Here is a tiny trained network, its code and every weight. The questions are about switching its units off for an input and a class, where a switched-off unit gives its printed mean instead of its output.

import numpy as np


def w(rows, s, z=0):
    codes = np.array(rows[::2]) - 128.0
    scale = np.full(codes.shape[1], s)
    scale[-1] = z or s
    return codes * scale


def norm(h):
    return h / np.sqrt((h * h).mean(-1, keepdims=True) + 1e-5)


def f(y):
    return y / 2 * (1 + np.tanh(0.7978845608 * (y + 0.044715 * y**3)))


def log_softmax(a):
    a = a - a.max(-1, keepdims=True)
    return a - np.log(np.exp(a).sum(-1, keepdims=True))


def net(x, mask):
    res = np.array(x, float).reshape(1, 7) / 4 @ E
    u = 0
    for l in range(2):
        y = f(norm(res) @ A[l][:, :-1].T + A[l][:, -1])
        res = res + np.where(mask[u : u + 3], y, B[l][:, -1]) @ B[l][:, :-1]
        u += 3
    return log_softmax(norm(res)[-1] @ U[:, :-1].T + U[:, -1])


A, B = {}, {}
E = w([
[69,150,53,26,208,97,205,221,127,76,134,173],'x0',
[39,97,105,120,116,212,166,191,108,123,108,101],'x1',
[211,247,134,161,196,164,94,60,114,90,108,113],'x2',
[119,142,188,105,47,117,178,244,68,169,236,165],'x3',
[81,189,254,108,142,168,106,153,100,163,146,110],'x4',
[159,150,33,113,121,188,79,225,106,189,98,73],'x5',
[101,129,120,128,114,114,254,183,31,105,140,166],'x6',
],0.0053)
A[0] = w([
[56,127,78,138,152,181,71,187,119,105,78,105,1],'L0N1',
[65,11,155,85,29,102,124,187,117,136,69,172,242],'L0N2',
[159,147,173,120,145,3,109,63,156,38,130,184,235],'L0N3',
],0.0052,0.0023)
B[0] = w([
[86,71,126,78,192,254,200,208,99,134,150,43,151],'L0N1',
[45,143,91,219,126,80,195,96,123,66,215,121,253],'L0N2',
[80,119,105,191,115,62,198,96,170,6,170,157,243],'L0N3',
],0.0074,0.005)
A[1] = w([
[89,205,94,3,190,96,170,220,116,171,110,126,88],'L1N1',
[177,168,112,172,25,135,151,221,76,73,216,160,254],'L1N2',
[189,120,11,132,222,110,251,103,161,150,77,120,44],'L1N3',
],0.0044,0.0038)
B[1] = w([
[66,129,125,171,157,187,174,3,246,64,100,230,164],'L1N1',
[148,181,174,123,108,126,171,184,36,236,194,87,254],'L1N2',
[167,231,203,26,108,170,48,61,125,253,67,127,157],'L1N3',
],0.0064,0.0063)
U = w([
[194,23,175,37,71,89,57,225,91,134,71,196,1],'0',
[47,135,162,207,105,56,240,148,121,60,234,217,252],'1',
[229,191,125,216,131,78,37,22,216,95,58,155,213],'2',
[58,70,74,82,178,254,144,226,94,177,86,35,59],'3',
[231,209,223,158,66,177,70,207,33,253,200,65,206],'4',
[175,143,50,47,226,223,44,126,225,148,48,112,31],'5',
[147,84,42,86,60,44,125,209,110,222,144,136,4],'6',
],0.0073,0.005)

Each question gives the input, the list of numbers given to net, and the class t.
The units are the neurons (one row each of A and B). Each row of codes is followed by its name. A weight is (code - 128) times the scale printed after its matrix; where a second scale follows, it is the last column's (A, B and U).
mask holds one flag per neuron, layer by layer. A switched-off neuron (its flag False) gives its mean, the last column of its row in B, instead of its output. The means were averaged over made-up inputs and are rounded, as every weight is.
A unit's drop is (log p(t) with every unit on - log p(t) with that unit switched off) / (log p(t) with every unit on - log p(t) with every unit switched off).
The circuit of an input: a set's keep is (log p(t) with only the set's units on - log p(t) with every unit switched off) / (log p(t) with every unit on - log p(t) with every unit switched off). Starting from all 6 units, units are removed one at a time, each time the one whose removal leaves the highest keep (on an exact tie, the one counted first), for as long as the keep stays at least 0.8.
units of the circuit, in order: the units of the circuit, biggest drop first
k most important neurons: the k neurons with the biggest drops, biggest first
k most important neurons of layer l: the k neurons of layer l with the biggest drops, biggest first
drop of u: that unit's drop, to one decimal
input [0,5,-3,-2,-8,3,2], class 3: units of the circuit, in order -> (L0N3)
input [0,5,-4,-7,-5,-2,-1], class 3: units of the circuit, in order -> (L0N1; L0N3)
input [3,7,8,4,-4,1,7], class 4: units of the circuit, in order -> (L1N2; L0N3)
input [6,5,8,-8,-7,-6,7], class 2: 2 most important neurons -> (L1N3; L0N2)
input [-2,2,-2,-7,-1,6,-5], class 3: 2 most important neurons -> (L0N1; L1N1)
input [-5,7,5,0,8,-6,1], class 4: 2 most important neurons -> (L0N2; L0N3)
input [4,3,6,-7,-4,-6,5], class 2: 2 most important neurons of layer 1 -> (L1N3; L1N2)
input [5,-6,1,3,6,6,-5], class 2: 2 most important neurons of layer 0 -> (L0N2; L0N1)
input [-6,5,5,-8,4,2,1], class 5: drop of L0N3 -> 0.3
input [5,-2,-3,-3,0,5,-1], class 5: drop of L1N1 -> 0.4
input [2,0,3,-8,4,2,7], class 5: drop of L1N2 -> 0.1
